How the items are linked:
at | γ χ ε φ λ α β
s845 | s146 s407 s419 s936 s195 s877 s690
s721 | s545 s320 s443 s18 s470 s875 s615
s877 | s922 s934 s410 s600 s685 s845 s765
s202 | s327 s512 s959 s354 s807 s785 s270
s603 | s862 s509 s807 s803 s959 s13 s631
s454 | s16 s807 s509 s541 s512 none s215
s936 | s837 s270 s352 s845 s215 s600 s512
s18 | s322 s106 s570 s721 s28 s654 s286
s527 | s419 s449 s146 s641 s770 s286 s654
s575 | s882 s520 s36 s498 s223 s155 s482
s85 | s964 s503 s28 s334 s570 s166 s140
s796 | s320 s545 s785 s68 s13 s959 s750
s95 | s215 s155 s620 s383 s837 s520 s16
s882 | s575 s519 s567 s93 s365 s808 s639
s16 | s454 s42 s405 s166 s799 s334 s95
s354 | s149 s690 s344 s202 s895 s640 s407
s519 | s520 s882 s830 s685 s600 s215 none
s150 | s844 s286 s318 s197 s661 s449 s106
s913 | s470 s13 none s588 s545 s509 s830
s706 | s124 s574 s920 s631 s937 s388 s803
s853 | s503 s964 s679 s639 s640 s895 s93
s352 | s641 s204 s936 s419 s260 s557 s599
s498 | s93 s140 s661 s575 s318 s161 s503
s631 | s483 s260 s808 s706 s204 s567 s603
s920 | s161 s195 s706 s808 s407 s93 s895
s862 | s603 s405 s42 s638 s702 s578 s483
s226 | s344 s654 s149 s702 s638 s106 s449
s31 | s425 s661 s140 s992 s286 s770 s28
s503 | s853 s85 s973 s482 s248 s766 s498
s106 | s68 s18 s248 s320 s973 s226 s150
s405 | s509 s862 s16 s979 s875 s470 s620
s224 | s785 s443 s320 s248 s482 s327 s223
s286 | s410 s150 s922 s615 s31 s527 s18
s13 | s578 s913 s639 s679 s796 s603 s567
s318 | s934 s922 s150 s223 s498 s586 s248
s567 | s36 s830 s882 s388 s750 s631 s13
s641 | s352 s455 s837 s527 s620 s615 s875
s215 | s95 s808 s260 s195 s936 s519 s454
s425 | s31 s388 s685 s830 s410 s574 s588
s922 | s877 s318 s286 s460 s140 s146 s570
s578 | s13 s470 s482 s973 s320 s862 s36
s146 | s845 s586 s527 s837 s383 s922 s771
s445 | s270 s837 s455 s586 s155 s223 s327
s449 | s937 s527 s586 s455 s124 s150 s226
s570 | s765 s248 s18 s443 s85 s771 s922
s260 | s620 s631 s215 s574 s352 s830 s509
s620 | s260 s483 s95 s770 s641 s992 s405
s875 | s599 s702 s799 s654 s405 s721 s641
s750 | s197 s557 s365 s844 s567 s204 s796
s937 | s449 s419 s407 s204 s706 s844 s344
s844 | s150 s410 s934 s750 s388 s937 s68
s588 | s28 s679 s964 s913 s322 s34 s425
s460 | s600 s223 s615 s922 s520 s837 s443
s365 | s223 s600 s750 s934 s882 s270 s785
s964 | s85 s853 s588 none s765 s541 s685
s334 | none s482 s470 s85 s443 s16 s520
s512 | s799 s202 s599 s690 s454 s856 s936
s161 | s920 s383 s124 s155 s586 s498 s766
s407 | s586 s845 s937 s270 s920 s934 s354
s600 | s460 s365 s557 s877 s519 s936 s856
s586 | s407 s146 s449 s445 s161 s318 s149
s140 | s685 s498 s31 s520 s922 s383 s85
s639 | s482 none s13 s853 s785 s807 s882
s807 | s42 s454 s603 s895 s202 s639 s808
s520 | s519 s575 s992 s140 s460 s95 s334
s992 | s830 s36 s520 s31 s615 s620 s470
s470 | s913 s578 s334 s28 s721 s405 s992
s837 | s936 s445 s641 s146 s95 s460 s799
s509 | s405 s603 s454 s34 s599 s913 s260
s959 | s702 s599 s202 s344 s603 s796 s204
s771 | s690 s149 s654 s799 s166 s570 s146
s482 | s639 s334 s578 s503 s224 s42 s575
s799 | s512 s327 s875 s771 s16 s443 s837
s124 | s706 s770 s161 s483 s449 s661 s638
s455 | s204 s641 s445 s449 s483 s197 s702
s856 | s443 s785 s545 s765 none s512 s600
s702 | s959 s875 s327 s226 s862 s320 s455
s197 | s750 s615 s223 s150 s36 s455 s320
s483 | s631 s620 s155 s124 s455 s36 s862
s785 | s224 s856 s796 s640 s639 s202 s365
s979 | s34 s638 s166 s405 s654 s28 s770
s934 | s318 s877 s844 s365 s93 s407 s640
s322 | s18 s68 s765 s545 s588 s658 s410
s973 | s679 s28 s503 s578 s106 s638 s661
s690 | s771 s354 s658 s512 s541 s765 s845
s204 | s455 s352 s270 s937 s631 s750 s959
s93 | s498 s685 s388 s882 s934 s920 s853
s443 | s856 s224 s721 s570 s334 s799 s460
s166 | s541 s766 s979 s16 s771 s85 s383
s640 | s248 s765 s68 s785 s853 s354 s934
s410 | s286 s844 s877 s557 s425 s419 s322
s42 | s807 s16 s862 s766 s327 s482 s155
s765 | s570 s640 s322 s856 s964 s690 s877
s599 | s875 s959 s512 s658 s509 s545 s352
s766 | s895 s166 s638 s42 s149 s503 s161
s419 | s527 s937 s845 s352 s574 s410 s658
s658 | s654 s344 s690 s599 s34 s322 s419
s223 | s365 s460 s197 s318 s575 s445 s224
s545 | s721 s796 s856 s322 s913 s599 s557
s327 | s202 s799 s702 s149 s42 s224 s445
s654 | s658 s226 s771 s875 s979 s18 s527
s344 | s226 s658 s354 s959 s803 s68 s937
s770 | s574 s124 s383 s620 s527 s31 s979
s803 | s638 s34 s895 s603 s344 s679 s706
s383 | s195 s161 s770 s95 s146 s140 s166
s248 | s640 s570 s106 s224 s503 s149 s318
s830 | s992 s567 s519 s425 s557 s260 s913
s679 | s973 s588 s853 s13 s68 s803 s388
s574 | s770 s706 s195 s260 s419 s425 s34
s895 | s766 s541 s803 s807 s354 s853 s920
s36 | s567 s992 s575 s661 s197 s483 s578
s685 | s140 s93 s425 s519 s877 s195 s964
s808 | s155 s215 s631 s920 s270 s882 s807
s388 | s661 s425 s93 s567 s844 s706 s679
s28 | s588 s973 s85 s470 s18 s979 s31
s638 | s803 s979 s766 s862 s226 s973 s124
s68 | s106 s322 s640 s796 s679 s344 s844
s557 | s615 s750 s600 s410 s830 s352 s545
s149 | s354 s771 s226 s327 s766 s248 s586
s155 | s808 s95 s483 s161 s445 s575 s42
s34 | s979 s803 s541 s509 s658 s588 s574
s270 | s445 s936 s204 s407 s808 s365 s202
s661 | s388 s31 s498 s36 s150 s124 s973
s195 | s383 s920 s574 s215 s845 s685 s541
s320 | s796 s721 s224 s106 s578 s702 s197
s615 | s557 s197 s460 s286 s992 s641 s721
s541 | s166 s895 s34 s454 s690 s964 s195

The rows follow the links: the fewer symbols apart two items are, the more alike their rows tend to be.

Each row is also shifted at random along 8 hidden directions that mean nothing.

Some items, each with a row of numbers:
s270 -> [ -16  199  -34  -59   -6 -129  119   -2   -3  -95  -72  -28    9   67  -36    8   -5  -44   -3  -36  -48   33   89  -16 -111   38  -54   18   54  -38   81   62  -73  -89   97  -41   36 -107  197   39   39   57   75   33   91   12   48  -48   -1  105  -17]
s85 -> [ 237  202  -40  -24   -1   87 -109  -26  127  106  107  -21  -65  -69 -142  -64   41  -48   52 -105  132  -53   10    7  -32  -73  107   59   20   -8  170   84  108    4  -43  -66  -65  -19   75   10   17  107   -8   -9  -58  -80  -17    9   77   37   83]
s443 -> [ -67  -53  238 -122   91    4    9  -45  -63   62   57  -76  -13  250   76  -67  -83  -44   23   48 -156   19   61  -34  -27 -324  -45  211  -28   -6 -149  -32 -147 -153  117   80   26   33  -56   43  -12   13   10   64  -24   81   61   27    5  -33 -133]
s512 -> [  16 -108   75  -46   88   36  -92   -8  -31   42   -4  -14  -50  121    5  -44  -44   54   94   87   11   30  -28   20   59 -104  -21   42   38   19  -45  -68  -94   22   61  117   14   -6  -79  -80   63  -58  -17  -14  -75    9  121  -60    0  -82 -100]
s937 -> [ 107  -82   29  -48  -11   93 -168  -46  108  228   -5   15   -5  138 -149 -150  -71   47   34  -21   69   68  -45  129  201  -26 -132   58  -55  -25   19  -92  -68   84  -23   82   10  166    2  -66   23  -40 -100   -1  -10   83  -20   55  -25  -43 -142]
s31 -> [  23  -16   38   24   98   24  -32  -84  -24   15   56  -63  -14   61   50  -35   22   53   35   -9   44    4   -8   44   25  -80   71   75  -85   14  -34   -2    6  -30  -15   29    2  -37  -61   28   32   40  -86   37   46  -10   76   58  -12  -13   19]
s226 -> [ -34  -44   63  -77 -148  145  -47   45  215  100  -20   34   52  -71 -135 -130  -41  -52  -84  -32  -24  -39  -49   11   85   -7  -65  -66  -17  -10   10   39  -12    2  -58  -45   10  148    3   74 -130  -47  -16  -27  -64   56 -116   30  -21   61  -57]
s973 -> [-120   22  -19   64    9   77   39   -3   69  159   57   36   34   37   41  -30    6   -7  -80    0   55  -23   32    0   80   49   73   -2  -25   35   26  -67   99   91  -63  -38  -71  154    6    1  -27   21  -19   -4   17   35  -56   87   40   24    6]
s586 -> [ 231  127   20   17  -36   29   16 -105   69   29   51    1  -81  -78 -124   -6   56  -10   26  -51  103  -36   -9   57   87   -8   43  -95   86  -58   96  130   24   39  -16   -8  -32   21   38  -32   75   47    6   84   -9  -62   35   68   43   12   69]
s248 -> [  15  -62   13  -60 -149  -13  -99  119   61  -47   12  -29   43  -15  -61  -83    2  -35  -82  -53 -134   35  -22  -77  -74  -63 -121   61   10   16  -20  -56  -63  -86  -26  -20   46   26   33   39 -177  -49   46   38  -79   66 -175  -42   37   83 -108]
s638 -> [ 258   -2  -33   58  -57   67  -68    7   11   33   14   26   -8  -72  -70   19   36   13   12  -53   37  -35  -79   45   82   39   26  -88   61   -2   56   50   61   45  -78  -68  -37   70  -44  -29  -41   18  -55  -23  -16  -28  -56   45  -27  -59   55]
s322 -> [ -52   59    1  -30  159  -92   19    2  -53 -221  -46  -43    8   98  153  -24   10  105    8  -45    6  -19   30  -79 -126  -12   -9   48  -46   58  -27    0  -52 -142    1   49   93 -137   67   58  -32   82    2    4   46  -14   89  -64  -65   91  -12]
s455 -> [  13   20    5   16  -28   43   17 -112   81  203   -7   45   -6  -41  -48   39  -12  -21   -1    6  102  -39    2   82   62  -33  105  -41  -10  -47   55   36  127   85   19  -31   -7   94   -7  -88   44    4  -23   11  -23   17 -104    9   33  -22   11]
s42 -> [ 245   39  -62   49  -69  -34   15   74  -49   41  -13    8   54   29  -65   24   55  -42   19   10  -78   21   -6    9  -11   87  -54  -19   93  -31   31  -36   -7   20   -4  -50  -72   33   70  -48  -21  -43   30   -5   33   16  -16  -13   19  -37   19]
s799 -> [ -46  -94  -68  105   -5  -14    0   68    4  117  -16   56   32   32   25   42  103   48   12  133   62   -5  -25   14   27  102    1  -73   65  114    1 -149   72  108   -4   36  -66   39   46 -167   18 -109   48  -10  -11   27    6  -84   55  -38    6]
s936 -> [-432   52   58  -96  -30  102   61  -31  197  361   41   77   27  121  -92  -75  -83 -137  -43   61   38   19   76   56  131  -62  -28   69  -53   -7   10  -17   25  115   69   36  -90  183   89  -27   63  -17   73  -38  -51   91  -75   58   52   19  -82]
s527 -> [ 248  -64  123   23   29    6   53 -103  -37   34    3  -42   -1  143  -35  -34   -1   42   41   32  -36   18  -54   92  203  -27 -111  -28    6    1  -71   40  -80  -14  -11   85  -43   50  -26   -8   90    8  -58   26   76   34   99  120  -65  -58   13]
s155 -> [ -46   80   60  -44 -181  -16  195   41    1  -59   -5  -11   43 -100  -86   24  -12 -186  -97  -22 -206   12   24   -9  -11    9 -101  -89   85  -93  -14  146  -66  -49   39  -96  -24   15   47  115  -22  -11  100   -2   48    8  -23   84  -17   38   68]
s519 -> [ 113  175   97 -113   -4   90   93  -64   94   50   69    7  -69  -44 -122  -53 -102 -151   24  -48   14    3   66   35   69  -84    2   41   12 -102   46  204  -36   15   81    3  -62   -8   18  118  166   92   40  -32  -13  -65   98  123   20  -22   51]
s16 -> [  80 -142   21   -6  -66  130 -105   34   21  111   54   20   -4 -109  -86  -14    4  -37   50   90    5   -2  -73   20  104  -57   26  -67   56  -13  -46  -16    1   79  -23   20  -39   71 -163  -63    7 -117   -7  -46 -100  -14   15    7   17 -116  -15]
s922 -> [-182  221    4  -36   81  -84  127  -72   47 -138   39  -42  -26  -63   73   21   88   -7  -24  -50   57  -86   97  -72 -161  -59  118   27   -5   18   58  125   39 -145   40  -38   20 -166  125   74    7   97   48   95   49  -75   56   -4   51  168  114]
s318 -> [ 149 -127   43  100  -88 -137   52  -26 -215  -40   14  -23  -25   64   40  117   46   -2  -10  -42 -147   52  -20   -2   11  -26 -118   22   46   24  -94   -1   20  -13  -14   -2  -49   34  -29  -89  -44   12   -9  101   27   52 -156   -1   31  -67   21]
s959 -> [  43  154  -18  -38  102  -77  -27  -64  -21   61  -47    3  -28   93   41   56  -40   61   85  -48   97  -27   36   -2 -113  -68  116   96   -2  -45  106  -18   93  -33   35  -34   37    0   97  -78   15  114  -31    0   12    3  -73 -103    1  -17  -54]
s641 -> [ -82   78  -51 -118   52  -34  -59   -1  112  -34 -101  -77   93   86  -13 -109   21   63   -9   18   27  -11   45   41 -139   15  -19   99 -106    0   36  -92  -90 -141   49   11   88 -125  161   44  -65  -56    2  -27   84   64   82  -95  -46  146  -94]
s702 -> [  10  114  -45   78  164  -98   54  -64  -54  -75  -47  -16    1   13  169  116  101  112   48   45  115  -65    9  -29 -119   31  197  -68   42    3   52  -45   97  -51   30  -20   46  -60   55 -100   -3   22  -13   54   57  -40   82  -78    3   21   68]
s567 -> [  29   31  -12 -131 -103   60  -97   24  108   81  -18    4   18  -60 -128  -60 -125  -99  -28  -72    3   36   38   37  -49  -71  -10  133 -108  -99   54   32   12   15   17  -72   42   50  -12   62  -41   50  -39  -73  -60   41 -176  -33   -9   12  -82]
s425 -> [ 106  -53  -32   70   69   42  -46  -79  -59  -89   19   -9  -62  -94   20   32    0   91   45  -15  116   10  -42   40   87   38   43  -49  -42   21   -3   49   27   66  -54   33   12  -73 -124  -20   79   12  -69  -28   -1  -85  109   53  -27  -54   89]
s520 -> [ 154   23   -2  -36  -37   85   36  -11  106  -10   54    5   -8 -127  -79  -47   12 -103  -27   63   14   10   16   24   74   28    3  -55   10  -15   -4   76  -91   38   36   16  -21  -69  -48   84   96  -69   48  -12  -11  -61  159   88   17    6   84]
s470 -> [  10 -119  -37  -29 -132   24  -80  110   16   43   -7   -1  106  -23  -36  -14  -27  -40  -36    7  -96  -17  -39  -27  -99  -34  -21   73  -69   30  -35  -54   54  -19  -53  -54  -14   16  -31   17 -141  -33    5 -110  -45   86 -220  -88  -28   -2  -52]

From each start, follow one symbol. Which item do you reach?
Answers are names.
[ -41   98  -53  -32  -79   12  -48   13   93   -7   19    5   -6 -153  -75   11   71   22   10  -48   68  -98  -46  -35  -75   -5   90  -57   74   24  118   92  119  -40  -71  -73  -21  -34   91  -44  -88   54   44    4  -90  -26 -107  -80   47   78   68]
α -> s570
[-188  103   54  -64   98  -24  100 -104   23  -11  -26   -5  -41   -8  118   32  -62   -2  -23    3   75  -21   93  -21  -45  -55  101   45  -75  -33    9   50   32  -27   79   -6   58  -13  -15   59   66   44    4   38   15  -26   62    6   -7   36   -7]
α -> s204
[  84   -4  -78  -56  -14   74 -157   51   83    5  -26   -9   22   -9  -96  -74  -11   46   56  -42   69    3  -60   28   -4   36   -9   20  -12   10   70  -16   -1   15  -83  -43   20  -20   20   23  -51   13  -69 -111  -49  -23  -25  -53  -27  -14  -29]
β -> s574
[ 122  -86   19   16   83  -10 -104   13 -127 -200    0  -42  -47   13   95   -2  -51   80   31  -70  -29   10  -31  -49  -56  -51   18   46   -9   -3  -50   -6  -67  -66  -24    7   98  -48 -127   52  -24   34  -88    1   -7  -51   51   -2  -44  -54  -35]
γ -> s973
[ 101  -51   31  -95 -147  162 -101   25  101   79   77   72  -69 -224 -142   -7 -123 -145   -6  -37    6  -10  -35  -23   55 -103   58  -13   47 -116   33  114   53  105    3  -56    4  110 -164   29  -13   -3    6  -72 -190  -64 -115   21   60  -87  -38]
γ -> s482
[ 187  -32   -2   21  -19  -65  -64  -55  -65  -54  -12  -58  -10   -9    4   32   50   84   28  -71   47  -17  -46   31  -45  -63    6   52  -58   17   -5   31   69  -64  -55  -22   18  -75   -4  -34  -48   58  -73   37   11   44  -97  -62  -14   18   35]
α -> s527
[ 263  101  -17  -92   17  104  -94   16  239  106   15   -7   39   75 -136 -191   -5   14  -12  -30   85    0   -1   39   37   -9  -44   57  -68   22   76  -12  -64  -34  -42    3   -4   -2  125   72  -25   21  -15  -36  -15   32   14   14   -5  107  -54]
γ -> s322
[ 311   42  -46  -74   48   20 -195  -19   75   50  -24   22  -57  -10  -61  -24  -31   71   87  -48  178   31   -7   18  -62  -55   79   82  -41  -29   74  -38   53   33   -2   28   79  -26  -15  -50   10   37  -67  -34  -86  -20  -43 -122    4   -7 -101]
β -> s750
[  18   34  -67   10  -91    9  -15   27   76   26   15   -2   56  -42  -74  -46   28  -30  -65  -39   -9  -14    6    6  -22   71  -19   22  -60  -26   62    7   38    4  -61  -82    6   21   57   72  -63   -3    0   -7   34   29 -132   22    0   90  -10]
β -> s973
[ 152  128  -77 -133   12   76 -118   34  133  -75  -18   -9  -24 -159  -71  -50  -73  -15   39  -61  132  -42   -2  -10 -120  -18  123   33  -51  -58  113   88   29  -53  -19  -60   60 -128   21   92  -11   53  -27  -94  -77  -86   12  -84    4   46    5]
φ -> s588
[-224  -58   24   53   26   49   73   46    8   33   10    1   76   45   54  -25   18   16  -24   44  -36  -27  -26   -1   54   36  -12  -50    5   50  -42  -29  -11   -4  -65  -18  -48   65  -28   37  -61  -28    2  -43   38   28   20   46  -44   -2   28]
β -> s770
[ -60  -86  -60  156   83  -22 -123  -46 -121   74   61   21  -72   -2   25   81   60  115   79   25  128   40  -36   58   92   53   73  -31   63   31   25  -94   75  145  -45   43  -41   45  -94 -166  103  -34  -86   51  -21  -48   52   -2   70 -136   26]
γ -> s161
[ -71  189  -16  -65  106  -15   23  -42   47   10    4   13  -16   -9   52   12  -62  -20   23  -52   98  -28   93  -45 -140  -55  178   85  -49  -59   83   27   61   -9   50  -63   39  -22   37   77   21  116  -11  -41   -8  -39   11  -29   -5   29   -4]
α -> s603
